Below are the code and all the weights of a small trained network. Each question names an input and a target symbol and asks about switching units off, where a switched-off unit gives its printed mean instead of its output.

import numpy as np


def w(rows, s, z=0):
    codes = np.array(rows[::2]) - 128.0
    scale = np.full(codes.shape[1], s)
    scale[-1] = z or s
    return codes * scale


def norm(h):
    return h / np.sqrt((h * h).mean(-1, keepdims=True) + 1e-5)


def f(y):
    return y / 2 * (1 + np.tanh(0.7978845608 * (y + 0.044715 * y**3)))


def softmax(a):
    e = np.exp(a - a.max(-1, keepdims=True))
    return e / e.sum(-1, keepdims=True)


def log_softmax(a):
    a = a - a.max(-1, keepdims=True)
    return a - np.log(np.exp(a).sum(-1, keepdims=True))


def net(x, mask):
    ids = ['αβγδεηθμξστω'.index(c) for c in x.split()]
    T = len(ids)
    res = E[ids] + P[:T]
    q, k, v = (norm(res) @ M[0].T for M in (Q, K, V))
    z = softmax(np.where(np.tri(T) > 0, q @ k.T / 2**0.5, -1e9)) @ v
    res = res + np.where(mask[0], z, O[0][:, -1]) @ O[0][:, :-1]
    y = f(norm(res) @ A[0][:, :-1].T + A[0][:, -1])
    res = res + np.where(mask[1:17], y, B[0][:, -1]) @ B[0][:, :-1]
    return log_softmax(norm(res)[-1] @ U[:, :-1].T + U[:, -1])


Q, K, V, O, A, B = {}, {}, {}, {}, {}, {}
E = w([
[124,107,181,143,175],'α',
[70,165,179,140,194],'β',
[105,119,172,129,157],'γ',
[135,65,199,135,189],'δ',
[94,131,167,121,141],'ε',
[70,162,121,215,89],'η',
[145,77,254,117,173],'θ',
[74,166,176,136,95],'μ',
[182,123,110,218,63],'ξ',
[133,109,145,139,42],'σ',
[207,211,102,194,165],'τ',
[158,193,34,184,33],'ω',
],0.0043)
P = w([
[75,207,141,182,62],'0',
[67,26,11,207,110],'1',
[115,184,170,132,58],'2',
[109,46,120,212,76],'3',
[161,170,164,83,80],'4',
[156,47,134,168,99],'5',
[166,175,153,58,100],'6',
[106,58,134,253,118],'7',
],0.0042)
Q[0] = w([
[219,213,225,140,33],'head 0',
[139,253,245,48,128],'head 0',
],0.0055)
K[0] = w([
[254,128,85,139,98],'head 0',
[201,109,145,99,83],'head 0',
],0.0082)
V[0] = w([
[53,24,169,82,3],'head 0',
[228,119,113,148,74],'head 0',
],0.0036)
O[0] = w([
[96,52,77,67,138,246],'head 0',
[81,74,173,254,22,81],'head 0',
],0.0067,0.0011)
A[0] = w([
[188,190,63,131,151,122],'neuron 0',
[101,111,66,209,110,220],'neuron 1',
[164,135,144,108,84,132],'neuron 2',
[134,119,152,172,143,107],'neuron 3',
[147,168,125,156,74,139],'neuron 4',
[107,157,151,156,144,160],'neuron 5',
[149,141,152,94,96,39],'neuron 6',
[91,158,134,133,118,131],'neuron 7',
[94,2,105,163,116,70],'neuron 8',
[216,155,141,123,150,157],'neuron 9',
[189,92,50,136,142,44],'neuron 10',
[145,137,113,133,117,55],'neuron 11',
[88,98,63,132,169,140],'neuron 12',
[184,12,62,176,95,2],'neuron 13',
[139,140,166,149,138,121],'neuron 14',
[110,66,101,141,93,165],'neuron 15',
],0.0085,0.0023)
B[0] = w([
[50,45,186,157,16,125],'neuron 0',
[150,116,157,33,175,233],'neuron 1',
[132,157,99,138,147,137],'neuron 2',
[87,135,117,108,84,155],'neuron 3',
[159,90,128,126,166,164],'neuron 4',
[138,82,56,132,96,169],'neuron 5',
[138,204,94,80,144,122],'neuron 6',
[169,95,146,87,121,149],'neuron 7',
[60,122,156,85,75,254],'neuron 8',
[61,173,92,108,160,132],'neuron 9',
[94,181,210,31,3,132],'neuron 10',
[111,155,162,85,137,107],'neuron 11',
[176,158,144,179,91,182],'neuron 12',
[31,96,142,130,178,205],'neuron 13',
[150,134,117,139,92,152],'neuron 14',
[77,118,184,153,94,188],'neuron 15',
],0.005,0.0045)
U = w([
[116,107,16,158,114,109],'α',
[54,235,109,160,184,113],'β',
[118,135,62,105,157,104],'γ',
[129,76,106,198,254,252],'δ',
[131,151,84,91,148,81],'ε',
[196,85,83,75,158,139],'η',
[196,129,185,59,240,93],'θ',
[171,172,110,35,114,114],'μ',
[107,35,176,210,117,119],'ξ',
[19,88,157,62,80,115],'σ',
[187,203,184,235,102,124],'τ',
[207,107,118,125,27,150],'ω',
],0.0093,0.0033)

Each question gives the input, a string of symbols that net reads in full, and the target symbol t.
The units are the heads (2 rows each of Q, K, V and O) and the neurons (one row each of A and B). Each row of codes is followed by its name. A weight is (code - 128) times the scale printed after its matrix; where a second scale follows, it is the last column's (O, A, B and U).
mask holds one flag per unit, heads first, then neurons. A switched-off unit (its flag False) gives its mean, the last column of its rows in O or B, instead of its output. The means were averaged over made-up inputs and are rounded, as every weight is.
A unit's drop is (log p(t) with every unit on - log p(t) with that unit switched off) / (log p(t) with every unit on - log p(t) with every unit switched off).
The circuit of an input: a set's keep is (log p(t) with only the set's units on - log p(t) with every unit switched off) / (log p(t) with every unit on - log p(t) with every unit switched off). Starting from the 12 units with the biggest drops (on a tie, the unit counted first), units are removed one at a time, each time the one whose removal leaves the highest keep (on an exact tie, the one counted first), for as long as the keep stays at least 0.8.
circuit, biggest first: the units of the circuit, biggest drop first
most important unit: the unit with the biggest drop
k most important neurons: the k neurons with the biggest drops, biggest first
input μ ξ β, target ξ: 2 most important neurons => [neuron 1; neuron 8]
input ε β γ β β β, target δ: circuit, biggest first => [head 0; neuron 1; neuron 8]
input ω θ μ, target ω: most important unit => neuron 13
input θ τ θ, target τ: circuit, biggest first => [neuron 1; head 0; neuron 8; neuron 13]
input β τ β β β, target β: circuit, biggest first => [neuron 9; neuron 1; head 0]
input β β β β β, target β: circuit, biggest first => [neuron 1; neuron 8]
input τ ξ ε, target τ: 2 most important neurons => [neuron 8; neuron 1]
input τ β ω ε ε, target ω: 2 most important neurons => [neuron 1; neuron 13]
input θ τ γ, target τ: 2 most important neurons => [neuron 1; neuron 8]
input τ τ β, target τ: circuit, biggest first => [head 0; neuron 8]
input β β μ θ η θ μ τ, target σ: circuit, biggest first => [neuron 0; neuron 10; neuron 1]
input σ σ ω δ ξ β β, target ξ: circuit, biggest first => [head 0; neuron 8]
input β ω β ω α, target ω: circuit, biggest first => [head 0; neuron 13; neuron 8]
input β α γ θ β, target θ: circuit, biggest first => [neuron 8]
input μ θ η θ β ω β, target ω: 3 most important neurons => [neuron 13; neuron 1; neuron 8]
input α ε μ, target μ: circuit, biggest first => [neuron 13; neuron 8; head 0; neuron 15]
input α τ τ β γ, target τ: circuit, biggest first => [head 0; neuron 8]
input θ μ θ β μ, target μ: 2 most important neurons => [neuron 13; neuron 1]
input τ τ β τ ε, target τ: 2 most important neurons => [neuron 1; neuron 8]
input β θ τ α δ, target τ: 3 most important neurons => [neuron 1; neuron 13; neuron 8]
input α β β β θ ξ, target σ: most important unit => neuron 10
